Here is a tiny trained network, its code and every weight. The questions are about switching its units off for an input and a class, where a switched-off unit gives its printed mean instead of its output.

import numpy as np


def w(rows, s, z=0):
    codes = np.array(rows[::2]) - 128.0
    scale = np.full(codes.shape[1], s)
    scale[-1] = z or s
    return codes * scale


def f(y):
    return np.maximum(y, 0)


def log_softmax(a):
    a = a - a.max(-1, keepdims=True)
    return a - np.log(np.exp(a).sum(-1, keepdims=True))


def net(x, mask):
    res = np.array(x, float).reshape(1, 8) / 4 @ E
    y = f(res @ A[0][:, :-1].T + A[0][:, -1])
    res = res + np.where(mask, y, B[0][:, -1]) @ B[0][:, :-1]
    return log_softmax(res[-1] @ U[:, :-1].T + U[:, -1])


A, B = {}, {}
E = w([
[91,133,133,203,35],'x0',
[7,85,119,97,172],'x1',
[175,84,158,195,148],'x2',
[94,191,213,193,152],'x3',
[183,193,174,17,164],'x4',
[90,152,163,56,198],'x5',
[64,81,192,117,131],'x6',
[88,254,33,172,163],'x7',
],0.0088)
A[0] = w([
[122,151,199,148,102,174],'n0',
[177,172,130,62,169,140],'n1',
[141,170,92,164,78,147],'n2',
[83,98,53,116,95,129],'n3',
[199,66,110,83,126,142],'n4',
[100,147,128,84,78,254],'n5',
[112,106,54,193,93,122],'n6',
[128,149,119,225,69,131],'n7',
[145,148,136,176,191,147],'n8',
[100,91,138,73,148,122],'n9',
[133,130,110,131,97,148],'n10',
[167,133,69,158,100,156],'n11',
[66,190,182,184,198,147],'n12',
[100,79,163,115,119,177],'n13',
[129,139,248,182,79,150],'n14',
],0.014,0.0072)
B[0] = w([
[118,13,159,114,152,200],'n0',
[121,178,108,41,233,214],'n1',
[173,226,200,64,111,208],'n2',
[7,83,65,104,175,192],'n3',
[126,134,87,185,145,220],'n4',
[109,51,139,88,132,200],'n5',
[80,231,109,92,138,232],'n6',
[216,215,200,114,124,246],'n7',
[73,176,116,169,67,181],'n8',
[222,103,163,59,135,184],'n9',
[123,184,157,141,176,163],'n10',
[95,204,138,110,99,211],'n11',
[2,79,71,204,96,235],'n12',
[105,77,191,143,106,207],'n13',
[110,45,163,56,139,245],'n14',
],0.0082,0.013)
U = w([
[27,78,48,105,134,191],'0',
[63,229,45,158,105,109],'1',
[97,60,156,175,20,170],'2',
[160,182,166,36,124,144],'3',
[128,160,69,254,79,3],'4',
[195,201,109,177,20,71],'5',
[176,121,39,142,172,174],'6',
],0.0088,0.0049)

Each question gives the input, the list of numbers given to net, and the class t.
The units are the neurons (one row each of A and B). Each row of codes is followed by its name. A weight is (code - 128) times the scale printed after its matrix; where a second scale follows, it is the last column's (A, B and U).
mask holds one flag per neuron, in row order. A switched-off neuron (its flag False) gives its mean, the last column of its row in B, instead of its output. The means were averaged over made-up inputs and are rounded, as every weight is.
A unit's drop is (log p(t) with every unit on - log p(t) with that unit switched off) / (log p(t) with every unit on - log p(t) with every unit switched off).
The circuit of an input: a set's keep is (log p(t) with only the set's units on - log p(t) with every unit switched off) / (log p(t) with every unit on - log p(t) with every unit switched off). Starting from the 12 units with the biggest drops (on a tie, the unit counted first), units are removed one at a time, each time the one whose removal leaves the highest keep (on an exact tie, the one counted first), for as long as the keep stays at least 0.8.
units of the circuit, in order: the units of the circuit, biggest drop first
unit that matters most: the unit with the biggest drop
k most important neurons: the k neurons with the biggest drops, biggest first
drop when u is switched off: that unit's drop, to one decimal
input [1,-1,-2,2,6,7,-3,4], class 1: units of the circuit, in order : n12
input [-6,2,7,8,-6,5,2,-2], class 2: units of the circuit, in order : n1; n6
input [3,-1,7,4,8,8,-3,0], class 0: units of the circuit, in order : n12; n7
input [5,-2,8,2,7,6,-1,-5], class 2: units of the circuit, in order : n7; n6
input [-6,5,1,8,2,-4,0,-4], class 2: 3 most important neurons : n3; n6; n1
input [-6,3,2,5,7,-8,5,6], class 0: 4 most important neurons : n7; n12; n6; n2
input [-8,8,6,-5,-6,1,5,-6], class 2: 3 most important neurons : n13; n1; n9
input [4,7,4,-7,6,-4,3,-7], class 2: 2 most important neurons : n13; n1
input [-2,2,-6,-7,4,7,-1,8], class 0: 3 most important neurons : n7; n3; n2
input [1,6,-8,6,-7,8,4,-7], class 2: 2 most important neurons : n13; n1
input [-5,1,4,-7,3,3,-7,8], class 1: 2 most important neurons : n14; n7
input [2,7,8,5,3,-6,3,6], class 2: 2 most important neurons : n1; n3
input [1,4,3,4,0,-6,-4,-3], class 3: 2 most important neurons : n12; n7
input [-5,4,5,4,7,1,1,8], class 0: 3 most important neurons : n12; n7; n6
input [-5,-5,8,-4,-1,7,-3,8], class 1: unit that matters most : n8
input [1,-2,-6,-7,2,-2,1,-2], class 0: 2 most important neurons : n7; n3
input [-3,1,8,-2,-3,2,3,4], class 1: 3 most important neurons : n14; n0; n5
input [2,1,3,-5,-1,6,-3,-2], class 6: 2 most important neurons : n12; n14
input [-6,3,5,-3,0,-7,7,-2], class 2: 2 most important neurons : n1; n13
input [4,-7,-4,7,-3,-5,-3,-1], class 3: unit that matters most : n14
input [-3,1,-1,1,3,2,3,3], class 0: drop when n7 is switched off : 0.5
input [-7,-3,1,-6,-8,-4,-2,1], class 1: drop when n14 is switched off : 0.0
input [4,-8,-7,-3,-3,7,4,-5], class 2: drop when n6 is switched off : 0.1
input [3,-5,-3,-1,-5,-4,1,4], class 3: drop when n2 is switched off : 0.6
